How the units are linked:
q760 % q846
q760 ^ q707
q760 @ q827
q641 % q851
q641 ^ q73
q641 @ q95
q419 % q743
q419 ^ q272
q419 @ q948
q342 % q969
q342 ^ q884
q342 @ q807
q743 % q264
q743 ^ q797
q743 @ q828
q504 % q807
q504 ^ q342
q504 @ q747
q807 % q821
q807 ^ q969
q807 @ q884
q619 % q486
q619 ^ q577
q619 @ q954
q616 % q701
q616 ^ q427
q616 @ q304
q425 % q73
q425 ^ q95
q425 @ q641
q828 % q903
q828 ^ q264
q828 @ q797
q272 % q797
q272 ^ q828
q272 @ q743
q705 % q827
q705 ^ q760
q705 @ q501
q264 % q121
q264 ^ q990
q264 @ q903
q227 % q342
q227 ^ q747
q227 @ q504
q792 % q208
q792 ^ q625
q792 @ q477
q191 % q625
q191 ^ q477
q191 @ q792
q903 % q538
q903 ^ q121
q903 @ q990
q848 % q501
q848 ^ q705
q848 @ q988
q657 % q304
q657 ^ q616
q657 @ q693
q693 % q427
q693 ^ q304
q693 @ q616
q821 % q693
q821 ^ q657
q821 @ q176
q969 % q657
q969 ^ q176
q969 @ q821
q995 % q396
q995 ^ q912
q995 @ q402
q95 % q995
q95 ^ q851
q95 @ q73
q477 % q135
q477 ^ q208
q477 @ q625
q990 % q287
q990 ^ q538
q990 @ q121
q682 % q54
q682 ^ q301
q682 @ q697
q954 % q603
q954 ^ q486
q954 @ q577
q265 % q13
q265 ^ q210
q265 @ q243
q846 % q301
q846 ^ q697
q846 @ q682
q54 % q477
q54 ^ q792
q54 @ q191
q912 % q667
q912 ^ q368
q912 @ q396
q73 % q402
q73 ^ q995
q73 @ q851
q884 % q176
q884 ^ q821
q884 @ q969
q301 % q792
q301 ^ q191
q301 @ q54
q538 % q243
q538 ^ q265
q538 @ q287
q368 % q988
q368 ^ q848
q368 @ q667
q474 % q747
q474 ^ q504
q474 @ q227
q151 % q95
q151 ^ q641
q151 @ q425
q396 % q848
q396 ^ q667
q396 @ q368
q707 % q697
q707 ^ q682
q707 @ q846
q121 % q265
q121 ^ q287
q121 @ q538
q210 % q619
q210 ^ q441
q210 @ q13
q441 % q577
q441 ^ q954
q441 @ q619
q701 % q419
q701 ^ q460
q701 @ q879
q827 % q682
q827 ^ q846
q827 @ q707
q243 % q441
q243 ^ q13
q243 @ q210
q747 % q884
q747 ^ q807
q747 @ q342
q851 % q912
q851 ^ q402
q851 @ q995
q603 % q641
q603 ^ q425
q603 @ q151
q697 % q191
q697 ^ q54
q697 @ q301
q208 % q227
q208 ^ q474
q208 @ q135
q304 % q879
q304 ^ q701
q304 @ q427
q667 % q705
q667 ^ q988
q667 @ q848
q427 % q460
q427 ^ q879
q427 @ q701
q625 % q474
q625 ^ q135
q625 @ q208
q287 % q210
q287 ^ q243
q287 @ q265
q135 % q504
q135 ^ q227
q135 @ q474
q501 % q707
q501 ^ q827
q501 @ q760
q486 % q425
q486 ^ q151
q486 @ q603
q13 % q954
q13 ^ q619
q13 @ q441
q948 % q828
q948 ^ q743
q948 @ q272
q176 % q616
q176 ^ q693
q176 @ q657
q879 % q948
q879 ^ q419
q879 @ q460
q460 % q272
q460 ^ q948
q460 @ q419
q988 % q760
q988 ^ q501
q988 @ q705
q402 % q368
q402 ^ q396
q402 @ q912
q577 % q151
q577 ^ q603
q577 @ q486
q797 % q990
q797 ^ q903
q797 @ q264

The rows follow the links: the fewer symbols apart two units are, the more alike their rows tend to be.

Each row is also shifted at random along 7 hidden directions that mean nothing.

Some units, each with a row of numbers:
q828: [-11  -4  -9 -11 -19 -13 -22  31  -5  -7  25   9  15   3   1   4  -6  -5  -3  -8   5   9   1  27  12  -6   1 -20 -25 -20  -3 -12  -5 -17  -6 -24  10]
q988: [ -6  18  -2  19  32   4  13   6   6 -18  30  -6  -6   5 -11  14 -20   1  -4  -4   1   0  13 -33   3   8  17  -4  16 -19  -1   2  11   2  14   3   0]
q948: [-10 -15  20  -8  -4   8   6  -1 -20   5  -9   7   5   0   5  -7  19  -6  17   3  -9  -6  -1  29   6 -16 -18   0 -17  12 -14   1  -6 -14   9 -22  -6]
q441: [ -8  -2  16  -7 -11  -2  -4  -8  15  13 -30   6 -11 -12 -19 -17   9  -6  25 -10   4  19 -26  -7 -15  -8  -6  18   3  32   5  -8 -20   8   6   4  -3]
q538: [ -8 -11  21  -4  13  17   2  -6  -1   1  11   7  -7  -2  -8  -6  18  -5  17  -7  -9  -3   5 -12   1 -10 -24  13   4  14 -11  -2 -10  -2  37  -2 -15]
q501: [  5   3   7  12  10   2  19 -21   6   5 -18   0 -17  -5  -7  -4   4   4   7   8  -4  -1  -8 -15  -7  -2   4   8  24  15   4  10   2   7  -6  14  -2]
q657: [ 11 -12 -10  -2   7  23   4   7   0   2   6  -4  15   5  16   1  -1   1 -14  -3   8  -9  18   1   5  17  -8   8 -11 -14  -7   8  11  -4  -5   3  -3]
q603: [ -4   9 -21  -4  -9 -22 -12  15   2  -8  15  20   2  -3  -6  10   2 -11   9  -7  12  14 -14  11   7 -19  10 -12   4 -26 -10 -21 -15   3 -32  -8  14]
q682: [ -1  13   3   5  -2 -19  19  -6  -2  -8 -14  -9  -1   1   2   6  -6  -2   1  17  -2   2 -12  13   6  -9  14 -19   1  -7   6   5   3  -6 -33 -12  11]
q577: [ 74  12 -12  -7  -9   2 -18   9  12  -6   1  -4   5  -1 -16   3 -12  -5 -12 -23   3  15   3 -21 -14  12   8  13  -1   8   7 -15 -12  11   4   0   1]
q13: [-58  13  -1  -7  17   2  -3   9  14 -14  19  -1   6  -1  -9   7  -5 -14   8 -13  17  14  -4 -25   5  -5   0   6  -5 -22  -7 -16 -12  11   5  -3   0]
q419: [ 36 -11   6 -17 -23   3 -10   3  -8   4 -10  -6  11   3   6  -5   8  -2  -9   1 -11  -3   4  20   0   1 -15   0 -20  15   3  -2  -6  -8   6 -15  -2]
q879: [ -7 -20  -8 -13 -12  10 -12 -13 -10  20 -19   9   6  -4  23  -8  25   2  -1   3   5 -12   1  15  -4  -2 -23  17  -8   3  -8  -1  -3  14  -2  17  -8]
q797: [ 39  -4  -8 -16  -3  19   1   8  19   0 -11  -4  17  -2   1  -3   5 -14  -3 -13  18  12   0 -10   0  10 -10  17 -14  -9  -5  -7 -12   5 -23  -5   1]
q264: [ 46  -7  19 -16 -11   1   8  14  39   0 -10  -7   3  -8 -18 -15   1 -13  20  -7  17  30 -25  -7   7  -2 -12   3 -13   7   9  -2 -19 -11 -16 -17   8]
q747: [ 10  -6   7  -3  -7 -22 -22   0  16  17  -1  -6  -7  -7   9 -14 -10  17   8  13  20   7 -21   1   0   6  -1  -6 -13  -5  22   6  10  10  23  28   2]
q210: [ 19  11 -27 -14 -12  -7 -42  16 -12 -12  29   0  17   7   4  16  -9  -3 -27 -19  -2  -2  21  -7  -6   7   3   1 -12 -17  -1 -25  -6  16  20   2  -1]
q135: [  9  -5  -3   7   7  -6   3  -2  -3   5   8   2  -3   1  14   0  -1  10   1  15   7  -8  -1   9   9   0   0 -10   0 -17   0  10  14  -2  -2  12   2]
q265: [-33  -7   2 -11 -22 -14 -23   2  -2   6   5  12  -6  -4  -5  -4  12  -1   8  -4  -7   4  -9  12  -1 -12 -11  -2   0  12   2 -12 -15   2  14  -1  -1]
q486: [ 13   7 -28   0 -12   3 -23  11 -16  -7  17  12   6   5  -5  13  -3  -3 -21 -21 -12  -5  21   1  -9   5  10   2   8  -1  -9 -16  -5   4   0  -4   1]
q969: [ 24  -6   0  -7 -21  -8  -6  14  11   4  -8 -13  10   2   4  -8 -15   6 -11   5   5   8  -4  18   3  14   4 -12 -22   3  18   9   6 -16 -13 -10   9]
q697: [-15   9  22  16  24  -5  27 -13 -17  -4  -7  -1  -8   1   0   2  -2   1  19  16  -6  -8  -7   9   5 -15   9 -11   2   0  -7  11  10  -8   3 -10  -3]
q827: [ 10   7   6  14  20  -6  12 -18 -26  -2   1   9 -10   0   9   7   9   3  13  14  -6 -17   0   7   3 -19   4  -6  12  -8 -13   2   7   7   6   7  -5]
q848: [ 46  17   2   8  10  -3  26   0   4 -15  -6  -6  -1   2 -12   8  -8 -10   3   2  -2   7  -4  -6   3  -5  17  -8  10  -5  -2   1  -2  -7 -30 -16   8]
q427: [-20 -18  20  -4  14  20  33  -5 -20  -5   3   6   6   5  14   2  28 -11  14  14 -12 -18  10  27  21 -22 -26  -5  -8  -8 -27  11  -1 -23  -9 -27  -6]

In each set, the symbols that take the first to the second take the third to the fourth, perhaps in another order. Give the fourth.
Answer with the unit's name.
[ -6 -17  -5  -7 -11  13 -21   2  -4  20 -12  13   2  -6   3 -12  11   3   3 -14   5   0   1   8 -11   7 -11  20  -9  15  -4  -4  -3   7  16  12  -8]
to [ 23   0   9  -7  -4  22   5 -17  -1   8 -36  -1  -1  -5 -12  -9  14  -8   4 -16 -10   2   0 -13 -20   4  -9  30   5  38  -4  -6 -16  11   5  -1 -11]
as [  4   9   1  18  20   1   1  -9  -5   5  -3   9 -14  -5  -9  -2  -6   6  12  -6   3   0  -3 -15 -12   0  15   9  16   7  -3   0   5  12  17  17  -6]
to q54

[-17  -4  -4 -10  -7   5 -23  22  10  -2  21  -5  11   3  -3  -1 -13   1 -11 -15   7   8   9  -7   0  16  -3   1 -18  -6   6  -6  -1  -4  20  -4  -1]
to [-29   1  15  -6  12  30  15  -5   6 -15  10 -15   2   7 -13   5   8 -12 -11 -11 -21  -4  22 -32  -1   7 -18  17   8  18  -4   1  -9  -4  24 -16 -12]
as [ 30  -2   3   5  10  -5   7   1  25   6   0  -9  -5  -3   4  -8 -11   8   5  11  21   8 -13 -14   5   9   4  -2   1 -14  13  12  10   4  -4  19   5]
to q969

[-15 -12  10   2   5  15  13  -8 -13  11 -19  -2   4   1  15  -8   7   4   2   8  -2 -12   4  17   0   5  -7   5 -12   7  -5  14  11  -7   0  -1  -6]
to [ 10 -11   3  -7  18  47  30  -5  14 -10   1 -25  16  10   7   4   7  -9 -26  -2  -6 -11  33 -30   5  26 -21  20   0   1  -5  16   5  -8  -3  -7  -9]
as [ 35  16 -17  10   3 -22 -17  10 -21  -9  18  -1   7   7  12  13 -22   9 -15   4   3  -9   8  13   1   2  24 -21 -13 -27   3  -5  17   4   4   1   6]
to q135

[ 15  -6 -12 -15  -1  10  -3   6  18   1   0   6  10  -4   4  -1  13 -13   6  -9  21  10  -6  -8   5  -2 -16  14  -5 -19 -11 -12 -14  10 -21   4   2]
to [  2  10 -32   0 -18   9 -27  15   3 -14  28  -7   5   9 -15  16 -19   3 -48 -27 -23  -2  35 -27 -17  29  14   6  17  13  11 -11   0   3  14   0   1]
as [-48   8   0  11  13   4   5 -21  28  10 -19 -16 -16  -6  -4  -8 -10  13  -5   4  11   4  -9 -45 -17  21   8  20  21  13  21  10  10  26  11  41  -5]
to q504

[  3 -10  14   3  30   8  19   7  -9   1  10  13   8  -1  17  -3   8  -7  32   9  24  -2  -8  20  22 -17  -9  -7 -22 -35 -24   6   8 -11  -3  -8  -2]
to [-26  -6  -3  -9 -21  11 -29  21  15  -2  19 -21   9   8 -12  -4 -23   9 -38 -20 -16   3  26 -20 -12  38  -1   6 -11  25  25   2   3  -9  41  -3  -4]
as [ 28  -2  18  -7 -17 -16  14   3  19  -4  -8 -25   1   3  -1  -6  -9   3  -5  21  -5   8 -13  10  12   4  -2 -21 -10   8  25  16   3 -21 -15 -17  10]
to q304

[-55  -1  -7  18   8  -9  -5  -9 -12  17 -11  14 -10  -5  10  -6  -4  15  11   7  10  -7  -9  11  -8  -1  14   0   6  -3  -1   6  15  10   1  26   0]
to [-20   2 -11  -4 -11 -17   7  12  10 -12  15 -15  11   8  12  11 -11   1 -22  19   3  -1   3  13  20   5   5 -27  -7 -28  12   8  10 -14 -34 -11  16]
as [ 17  -6  17  15  18  22  28 -10  12   2  -9 -17  -9   2  -6  -7  -8   8  -5   7  -8  -6   9 -22  -3  20   1   7  12  20   9  26  15 -10  11   6  -6]
to q807

[ -3  -7  11   1   3  -5  -3  13  10   5   6  -8   4  -1   4  -8 -14   6   7   4  14   7  -7   7   7   8   2  -9 -20  -8   9   9  11 -11  11  -1   3]
to [ 24 -14   3 -15  -6  15   0  -6  16   8 -11 -11   7  -1  10  -9  11  -1  -7   1   6   0   2  -9   1  11 -22  15  -8   5   6   4  -4   5   2   8  -5]
as [ 31  13 -24   3  -8  -9   6  -4   9  -5 -10  -4   1   1  -1   9  -6  -2 -16   4   4   4  -2  -6  -3   5  17  -3  15 -10   6  -3   0   8 -44   7  12]
to q301

[-12   9  -7   6 -13 -25   1   0  26   1  -4  -6 -14  -5 -12  -2 -13   7  -2   9   7  15 -20 -11  -2   3  17 -11  19   1  21   3   0   3 -24  12  14]
to [ 21  14   4   8 -12 -18   2   4  -9 -10   1 -17  -1   9  -6   7 -22   8 -20   9 -22  -4   7  10  -2   8  21 -24  -2  12  19   8  11 -15  -1 -17   7]
as [  7   6 -17   8   2 -12  -4 -16  -4   8  -9   8  -8  -3   9   4   3   8  -2   9   5  -6  -7  -2  -5  -4   9   2  17  -8   0  -2   6  20 -14  26   2]
to q301

[ 28  -7   5  -7 -12 -20 -25  -1  26  21 -15 -10  -4  -9   9 -19 -12  17   6  10  28  13 -26  -4  -7  14  -1   2 -18   0  27   5   7  16  17  33   2]
to [ 17 -22  15  -5 -15 -11 -27   8  -6  14  20   8  -7  -2   5 -13   5  14   9   5  -6  -4  -4  21   5  -5 -17 -10 -13  10   8   3   3 -10  45   5  -7]
as [ -4  -2 -10  13  -8  -5  -1   8  -5   0   8  -5  -1   6   3   4 -18  14 -21   5 -11  -8  13  10   0  16  17 -16   3   3  12  13  19 -14  -4   0   6]
to q884

[  1  11 -16  16   6  -8 -24   1  -3   6   9   8 -11  -2  -8   2 -18  14  -5 -11   4   0   3 -17 -16  11  22   5  13   0   6  -6   9  17  22  27  -2]
to [  3  21  -3  10  31   3  25  -3 -13 -20   9 -12  11   9  10  18 -12  -6  -6   9   4  -9  11  -7  10  -1  15 -10  -4 -32 -10   3  13   1 -16 -10   2]
as [  7 -14  -2  -1 -10  11  -1   4  -6  10 -11  -3   8   2  10  -8  -2   7 -10   1  -2  -7   9  19  -2  14  -2   2 -14   9   4  12  11 -11  -3  -2  -1]
to q419

[-11  -3 -10   5   6   6   7  -2   7  -1   9 -14   3   6  14   4  -7   9 -21  11   1 -10  14 -10   5  18  -1  -2   4 -12   8  13  16   1  -3  14   1]
to [ 14 -13 -24  -6  -8  13  -6  -3  -7  18 -25   5  17  -2  27  -5   8   3 -10   1  19  -8   4  19  -5  12  -3  13 -15 -12  -8   3   8  11 -29  17   1]
as [-12  11 -17  -4  -7   7  -4  11   0 -13   6   0  10   4 -12  10  -6 -10 -17 -19  -7   6  13  -9  -7   7   9   5   3   2  -4 -13 -10  -1 -14 -14   3]
to q73

[ 34  -4  13  -2  -1 -13  -8  -1  14   8   2 -15  -4  -2   7  -9 -11  13   1  15   9   3 -11  -4   4   7  -4  -8 -11  -2  20  10  10   2  22  15   0]
to [ 13 -22 -12 -11 -15  16   1  -7  14  19 -26   0   8  -4  17 -11  16   2  -7   3  13  -2  -2   7  -2  12 -17  18  -3   4   0   7   0   5 -28  17   1]
as [-26   2  -3  13   2 -10   3 -21 -24   8 -12   9 -13  -1  10   3   9  10   3  13 -12 -18  -1  13  -5 -12   5  -2  16   8  -3   6   9   8   2  14  -4]
to q208

[ -6   0 -13  13   7  -4  -6 -25   2  23 -23  15 -18 -11   8  -8  10  12  11   5  15  -5 -14 -13 -16  -1   4  20  25   3  -1   0   5  32  -3  48  -4]
to [ 32   7   2  10   0  -6   2  -4   0   3 -14 -11  -2   1  -1  -3 -16   9  -8   5  -1   0  -2  -1  -8  13  17  -3  -1  10  14  10  12  -1  -1   4   3]
as [ 49  -9  19  18  21  21  17 -28  -8  25 -38   3 -17  -8   3 -19   7  14  19   5   2 -11  -6  -7 -18   8  -2  25   9  32  -1  20  14  10  23  27 -15]
to q747

[  8   7   9  12  -4 -19 -10   0   6   7  -4 -10 -12  -2  -9  -8 -23  17   0   5  -1   5 -10  -5 -10  11  19 -10   0  16  24   9  12  -1  23  12   2]
to [ 11  -3   4   6   6  -7  -1   5   5  -3  22 -11  -2   5   8   2 -13  12 -10  12   0  -6   7  -3  10   9   1 -15  -3 -13  11  12  17  -7  18   7   1]
as [-26 -13   3 -13  -9   5   7   5  32   8 -14   7   1 -10  -7 -13  14 -12  21  -5  21  22 -24  -2   6  -6 -15  11  -1  -2  -3  -4 -18  -1 -30  -1   6]
to q13

[ 30 -16  15  -4 -20 -15  -2 -16  -8  24 -35   3  -8  -7  15 -19  14  12  16  21   1  -5 -23  33  -2 -11  -9  -4 -10  19   9  12   3   0  -3  10  -1]
to [ 28 -13   5  -1  -7 -22 -34  14  11  24   5  10  -5 -10   8 -21 -12  18  24   2  32  13 -27  15   1   2   1  -6 -25 -11  13   0   8   6  28  25   2]
as [  9  14  15  -1 -15 -17   9  -6  -2 -11 -10  -7 -10   1 -21   3  -1  -4   1   4 -24   7  -9   3  -3 -13   8 -13  12  28  11  -2 -12 -11  -5 -24   4]
to q368

[  9  -1  17   4 -20   9  16  -1  -5 -11  -2  -6 -13   6 -32   2   3  -3 -14  -9 -51  -3  17  -1  -9   1   1  -4  25  57   9   7 -11 -29   9 -34  -2]
to [-20  21   6  11  18 -19   5   5 -11 -15  16   7  -5   0 -10  11 -11  -5  17   0   3   6  -9   1   6 -19  19 -17   1 -18  -8 -10  -2  -1   2 -12   4]
as [ -1  15  -6   6   4  -7  10  -8   1  -1 -22   3  -4  -4  -8   2  -3  -6   8  -1   6   8 -14  -4  -9  -6  16   3  10   2  -2  -5  -6   9 -27   2   5]
to q827

[  2   8  -6  10 -11 -25  -8   3  -4  -6  15  -3 -10   4  -6   8 -13  11 -14   9 -16  -4   1   4   0  -1  16 -22  14   2  14   3   7  -6   2   0   8]
to [-29   1   6  15  -8 -21  -5  24  18  -4  27 -12 -10   3 -15  -2 -34  18 -11   7  -5   8   0  -1   7  16  21 -28   2   3  27  16  18 -24  15  -3  11]
as [ 36   7 -14   6 -20  -7  -8   6  10   2 -11 -19   3   5  -3   0 -26  14 -33   0  -7   2   8  -2 -12  29  23  -6   1  16  27  10  13  -5 -11   4   8]
to q342

